Below are the code and all the weights of a small trained network. Each question names an input and a class and asks about switching units off, where a switched-off unit gives its printed mean instead of its output.

import numpy as np


def w(rows, s, z=0):
    codes = np.array(rows[::2]) - 128.0
    scale = np.full(codes.shape[1], s)
    scale[-1] = z or s
    return codes * scale


def f(y):
    return np.maximum(y, 0)


def log_softmax(a):
    a = a - a.max(-1, keepdims=True)
    return a - np.log(np.exp(a).sum(-1, keepdims=True))


def net(x, mask):
    res = np.array(x, float).reshape(1, 4) / 4 @ E
    y = f(res @ A[0][:, :-1].T + A[0][:, -1])
    res = res + np.where(mask, y, B[0][:, -1]) @ B[0][:, :-1]
    return log_softmax(res[-1] @ U[:, :-1].T + U[:, -1])


A, B = {}, {}
E = w([
[131,70,50,183,198,63,161,184],'x0',
[145,193,39,102,116,81,1,131],'x1',
[44,191,145,193,156,64,140,29],'x2',
[135,218,63,102,202,214,201,117],'x3',
],0.007)
A[0] = w([
[163,65,77,129,191,80,154,192,103],'N0',
[105,92,211,160,165,178,246,128,53],'N1',
[108,36,211,186,44,20,64,126,106],'N2',
[121,32,221,165,72,66,124,129,82],'N3',
[57,185,117,191,161,54,130,64,143],'N4',
[130,170,204,68,88,180,137,75,84],'N5',
[134,189,47,109,120,88,23,121,85],'N6',
[138,187,165,94,79,154,111,95,195],'N7',
[66,160,149,182,139,90,127,76,79],'N8',
[128,87,87,173,178,60,138,165,205],'N9',
[132,109,165,132,138,145,169,147,244],'N10',
[96,61,223,157,153,183,244,132,95],'N11',
[142,109,42,188,203,75,148,166,114],'N12',
[121,88,61,193,186,74,141,168,76],'N13',
[136,80,63,183,189,78,154,172,62],'N14',
[37,195,142,194,153,47,135,64,116],'N15',
[134,202,45,107,150,101,32,128,64],'N16',
[122,189,192,85,78,189,100,73,60],'N17',
[128,103,48,192,215,70,148,155,98],'N18',
[36,181,150,205,155,65,167,55,70],'N19',
[210,51,97,54,109,180,145,228,75],'N20',
[131,180,183,87,71,176,104,61,65],'N21',
[133,94,147,141,150,112,183,148,254],'N22',
[75,172,143,178,147,65,127,46,83],'N23',
[150,187,53,92,113,94,27,152,68],'N24',
[107,182,170,84,66,179,70,69,149],'N25',
[124,103,58,183,212,69,146,161,82],'N26',
[131,242,39,88,220,232,223,124,104],'N27',
[52,191,141,186,129,61,125,28,81],'N28',
[109,67,118,181,179,78,188,162,127],'N29',
[230,62,108,43,81,185,81,253,82],'N30',
[138,198,32,118,133,72,23,138,178],'N31',
[127,235,74,94,244,230,242,84,90],'N32',
],0.0061,0.0068)
B[0] = w([
[87,171,157,88,61,163,111,155,189],'N0',
[95,44,63,207,51,127,236,24,197],'N1',
[64,54,97,46,188,33,49,140,212],'N2',
[68,28,79,68,119,35,98,116,183],'N3',
[186,172,75,73,176,153,146,180,198],'N4',
[64,175,202,111,23,180,123,122,174],'N5',
[100,76,85,184,81,107,220,37,183],'N6',
[83,179,174,147,111,168,76,125,207],'N7',
[171,144,77,49,122,142,175,169,157],'N8',
[72,193,177,141,144,153,60,114,227],'N9',
[127,187,106,177,216,153,134,68,244],'N10',
[142,89,73,196,92,152,233,28,222],'N11',
[79,178,198,109,47,179,94,138,194],'N12',
[68,163,208,100,18,176,107,161,173],'N13',
[67,145,199,85,12,169,108,161,171],'N14',
[204,161,68,59,172,158,159,182,193],'N15',
[98,71,84,195,46,131,232,35,174],'N16',
[56,162,213,95,2,187,106,167,169],'N17',
[66,176,195,97,42,180,100,137,188],'N18',
[204,158,64,53,116,166,190,193,179],'N19',
[211,181,48,38,148,162,190,196,204],'N20',
[71,163,200,86,9,173,122,157,167],'N21',
[108,193,121,194,185,165,121,60,255],'N22',
[194,149,68,56,139,151,165,185,169],'N23',
[124,62,72,195,78,123,231,42,175],'N24',
[70,177,185,116,74,170,83,142,201],'N25',
[75,171,190,105,31,177,104,139,178],'N26',
[59,44,125,37,174,29,39,145,252],'N27',
[193,151,61,49,136,148,162,203,181],'N28',
[78,157,174,147,54,174,128,108,197],'N29',
[226,180,43,30,180,153,173,206,217],'N30',
[97,110,102,210,142,128,196,30,230],'N31',
[61,24,106,44,168,16,41,131,250],'N32',
],0.0072,0.0076)
U = w([
[84,198,242,129,38,219,80,165,52],'0',
[245,175,57,69,167,179,185,236,71],'1',
[122,60,89,216,90,143,233,24,51],'2',
[69,22,130,68,174,7,17,160,70],'3',
[142,212,160,201,216,170,51,84,243],'4',
[240,27,204,243,122,115,124,243,2],'5',
[213,48,240,255,151,97,125,215,2],'6',
],0.01,0.0093)

Each question gives the input, the list of numbers given to net, and the class t.
The units are the neurons (one row each of A and B). Each row of codes is followed by its name. A weight is (code - 128) times the scale printed after its matrix; where a second scale follows, it is the last column's (A, B and U).
mask holds one flag per neuron, in row order. A switched-off neuron (its flag False) gives its mean, the last column of its row in B, instead of its output. The means were averaged over made-up inputs and are rounded, as every weight is.
A unit's drop is (log p(t) with every unit on - log p(t) with that unit switched off) / (log p(t) with every unit on - log p(t) with every unit switched off).
The circuit of an input: a set's keep is (log p(t) with only the set's units on - log p(t) with every unit switched off) / (log p(t) with every unit on - log p(t) with every unit switched off). Starting from the 12 units with the biggest drops (on a tie, the unit counted first), units are removed one at a time, each time the one whose removal leaves the highest keep (on an exact tie, the one counted first), for as long as the keep stays at least 0.8.
units of the circuit, in order: the units of the circuit, biggest drop first
unit that matters most: the unit with the biggest drop
top k neurons: the k neurons with the biggest drops, biggest first
drop of u: that unit's drop, to one decimal
input [-7,6,4,-8], class 3: unit that matters most -> N2
input [-5,-7,0,-7], class 2: top 2 neurons -> (N11, N27)
input [-6,5,-2,8], class 3: top 2 neurons -> (N27, N32)
input [7,-1,5,7], class 0: top 3 neurons -> (N18, N12, N26)
input [0,-4,-8,-8], class 1: top 2 neurons -> (N30, N20)
input [-1,-6,6,-6], class 1: units of the circuit, in order -> (N19, N15, N28)
input [7,3,7,7], class 0: top 2 neurons -> (N18, N12)
input [6,1,7,2], class 1: top 2 neurons -> (N15, N4)
input [-4,1,-4,6], class 3: units of the circuit, in order -> (N27, N32)
input [-6,-8,-7,-5], class 2: top 2 neurons -> (N11, N1)
input [2,-5,-5,-5], class 1: top 3 neurons -> (N30, N20, N32)
input [-6,2,5,-7], class 3: top 2 neurons -> (N2, N3)
input [7,4,5,-7], class 0: top 2 neurons -> (N32, N27)
input [8,3,3,8], class 0: units of the circuit, in order -> (N18)
input [7,-4,8,5], class 1: top 3 neurons -> (N19, N15, N4)
input [3,1,7,7], class 1: top 4 neurons -> (N19, N15, N4, N28)
input [-1,-1,4,5], class 3: drop of N20 -> 0.1
input [-3,2,1,-3], class 4: drop of N27 -> 0.6
input [3,0,4,3], class 1: drop of N20 -> -0.1
input [-5,-6,-4,8], class 3: units of the circuit, in order -> (N32)
